Here is a tiny trained network, its code and every weight. The questions are about switching its units off for an input and a target symbol, where a switched-off unit gives its printed mean instead of its output.

import numpy as np


def w(rows, s, z=0):
    codes = np.array(rows[::2]) - 128.0
    scale = np.full(codes.shape[1], s)
    scale[-1] = z or s
    return codes * scale


def norm(h):
    return h / np.sqrt((h * h).mean(-1, keepdims=True) + 1e-5)


def softmax(a):
    e = np.exp(a - a.max(-1, keepdims=True))
    return e / e.sum(-1, keepdims=True)


def log_softmax(a):
    a = a - a.max(-1, keepdims=True)
    return a - np.log(np.exp(a).sum(-1, keepdims=True))


def net(x, mask):
    ids = ['ΔΛΞΠΣΦαγεζηθμτψ'.index(c) for c in x.split()]
    T = len(ids)
    res = E[ids] + P[:T]
    u = 0
    for l in range(2):
        r = norm(res)
        for j in range(3):
            rows = slice(3 * j, 3 * j + 3)
            q, k, v = (r @ M[l][rows].T for M in (Q, K, V))
            z = softmax(np.where(np.tri(T) > 0, q @ k.T / 3**0.5, -1e9)) @ v
            o = O[l][rows]
            res = res + np.where(mask[u + j], z, o[:, -1]) @ o[:, :-1]
        u += 3
    return log_softmax(norm(res)[-1] @ U[:, :-1].T + U[:, -1])


Q, K, V, O = {}, {}, {}, {}
E = w([
[196,163,58],'Δ',
[97,36,117],'Λ',
[157,164,55],'Ξ',
[102,172,174],'Π',
[80,147,191],'Σ',
[14,9,74],'Φ',
[151,155,49],'α',
[12,85,72],'γ',
[144,94,33],'ε',
[191,151,65],'ζ',
[161,84,47],'η',
[13,69,178],'θ',
[71,152,191],'μ',
[83,174,189],'τ',
[63,92,196],'ψ',
],0.0014)
P = w([
[205,168,160],'0',
[136,229,19],'1',
[13,231,254],'2',
[86,132,79],'3',
[100,105,90],'4',
[133,114,101],'5',
[131,144,113],'6',
[147,177,175],'7',
[115,146,139],'8',
[127,194,174],'9',
[150,165,187],'10',
[142,172,168],'11',
[101,208,181],'12',
[117,184,166],'13',
],0.0015)
Q[0] = w([
[156,193,182],'0.h1',
[109,167,210],'0.h1',
[120,141,130],'0.h1',
[155,203,172],'0.h2',
[197,57,129],'0.h2',
[93,254,124],'0.h2',
[128,119,174],'0.h3',
[140,62,78],'0.h3',
[84,119,99],'0.h3',
],0.0046)
K[0] = w([
[208,89,189],'0.h1',
[216,97,175],'0.h1',
[117,114,146],'0.h1',
[201,101,64],'0.h2',
[81,95,53],'0.h2',
[254,89,219],'0.h2',
[85,118,148],'0.h3',
[78,196,147],'0.h3',
[183,220,128],'0.h3',
],0.0046)
V[0] = w([
[121,213,56],'0.h1',
[186,116,133],'0.h1',
[51,151,62],'0.h1',
[4,73,80],'0.h2',
[96,182,177],'0.h2',
[84,152,128],'0.h2',
[174,113,100],'0.h3',
[102,66,181],'0.h3',
[151,98,188],'0.h3',
],0.0045)
O[0] = w([
[156,98,230,202],'0.h1',
[27,76,68,66],'0.h1',
[164,177,251,253],'0.h1',
[128,247,144,246],'0.h2',
[248,113,88,141],'0.h2',
[252,201,180,171],'0.h2',
[44,76,168,102],'0.h3',
[112,194,45,101],'0.h3',
[131,107,22,59],'0.h3',
],0.0026,0.0025)
Q[1] = w([
[179,75,48],'1.h1',
[160,188,196],'1.h1',
[135,150,179],'1.h1',
[35,79,70],'1.h2',
[44,98,152],'1.h2',
[23,89,60],'1.h2',
[153,159,174],'1.h3',
[52,14,1],'1.h3',
[118,226,242],'1.h3',
],0.006)
K[1] = w([
[80,207,176],'1.h1',
[198,84,135],'1.h1',
[180,91,118],'1.h1',
[103,223,216],'1.h2',
[87,193,148],'1.h2',
[136,193,199],'1.h2',
[81,59,21],'1.h3',
[180,210,199],'1.h3',
[112,1,30],'1.h3',
],0.0059)
V[1] = w([
[43,107,176],'1.h1',
[171,127,175],'1.h1',
[252,121,133],'1.h1',
[50,136,225],'1.h2',
[71,149,210],'1.h2',
[86,54,61],'1.h2',
[71,210,34],'1.h3',
[173,205,45],'1.h3',
[255,161,209],'1.h3',
],0.004)
O[1] = w([
[171,161,93,152],'1.h1',
[83,107,73,237],'1.h1',
[4,72,153,197],'1.h1',
[179,120,18,243],'1.h2',
[218,89,34,232],'1.h2',
[82,172,122,4],'1.h2',
[94,241,164,55],'1.h3',
[99,181,242,54],'1.h3',
[223,59,202,123],'1.h3',
],0.0028,0.0014)
U = w([
[107,72,90,178],'Δ',
[24,219,84,182],'Λ',
[140,45,79,65],'Ξ',
[99,78,153,134],'Π',
[79,103,156,22],'Σ',
[224,211,178,254],'Φ',
[149,40,63,99],'α',
[254,59,244,150],'γ',
[121,113,109,42],'ε',
[119,108,95,27],'ζ',
[129,166,53,254],'η',
[97,137,170,81],'θ',
[74,99,188,124],'μ',
[93,101,174,10],'τ',
[62,147,175,54],'ψ',
],0.0071,0.0047)

Each question gives the input, a string of symbols that net reads in full, and the target symbol t.
The units are the heads (3 rows each of Q, K, V and O). Each row of codes is followed by its name. A weight is (code - 128) times the scale printed after its matrix; where a second scale follows, it is the last column's (O and U).
mask holds one flag per head, layer by layer. A switched-off head (its flag False) gives its mean, the last column of its rows in O, instead of its output. The means were averaged over made-up inputs and are rounded, as every weight is.
A unit's drop is (log p(t) with every unit on - log p(t) with that unit switched off) / (log p(t) with every unit on - log p(t) with every unit switched off).
The circuit of an input: a set's keep is (log p(t) with only the set's units on - log p(t) with every unit switched off) / (log p(t) with every unit on - log p(t) with every unit switched off). Starting from all 6 units, units are removed one at a time, each time the one whose removal leaves the highest keep (on an exact tie, the one counted first), for as long as the keep stays at least 0.8.
units of the circuit, in order: the units of the circuit, biggest drop first
most important unit: the unit with the biggest drop
which heads matter: for each layer, one digit per head in row order, 1 if its drop is at least 0.15 and else 0, layers parted by /
drop when u is switched off: that unit's drop, to one decimal
input γ γ γ γ γ γ α γ γ η Λ μ γ, target γ: units of the circuit, in order	(1.h3)
input γ γ Σ, target γ: units of the circuit, in order	(1.h3 0.h1)
input γ η ψ, target γ: which heads matter	000 / 011
input Λ Λ γ γ η α μ μ μ ψ Ξ Λ, target Λ: units of the circuit, in order	(1.h3 0.h1)
input γ γ ψ, target γ: units of the circuit, in order	(1.h3 0.h1)
input γ γ Λ γ α, target γ: which heads matter	100 / 001
input Λ θ ζ Λ γ, target Λ: which heads matter	100 / 001
input Φ γ γ α α γ, target Φ: which heads matter	010 / 010
input γ Φ Σ ζ, target γ: which heads matter	000 / 001
input γ γ γ γ, target Φ: which heads matter	010 / 000
input γ Π η, target γ: which heads matter	000 / 001
input γ Π μ, target γ: units of the circuit, in order	(1.h3 1.h2)
input γ γ α Λ γ ζ γ γ Λ γ γ ζ μ, target γ: which heads matter	000 / 011
input Λ ψ Δ Π α ζ γ η μ γ Φ, target Λ: most important unit	1.h3
input γ Δ γ α Λ γ Δ γ α, target γ: which heads matter	000 / 001
input γ γ Λ γ Ξ, target γ: which heads matter	100 / 001
input Λ γ Φ Σ η γ γ α μ τ Δ Λ, target Λ: drop when 0.h2 is switched off	0.1
input Λ Π μ γ γ γ Π γ η Λ η γ γ, target Λ: drop when 1.h3 is switched off	1.2
input γ Π ζ, target γ: drop when 0.h1 is switched off	0.0
input Λ Π τ, target Λ: units of the circuit, in order	(0.h1)
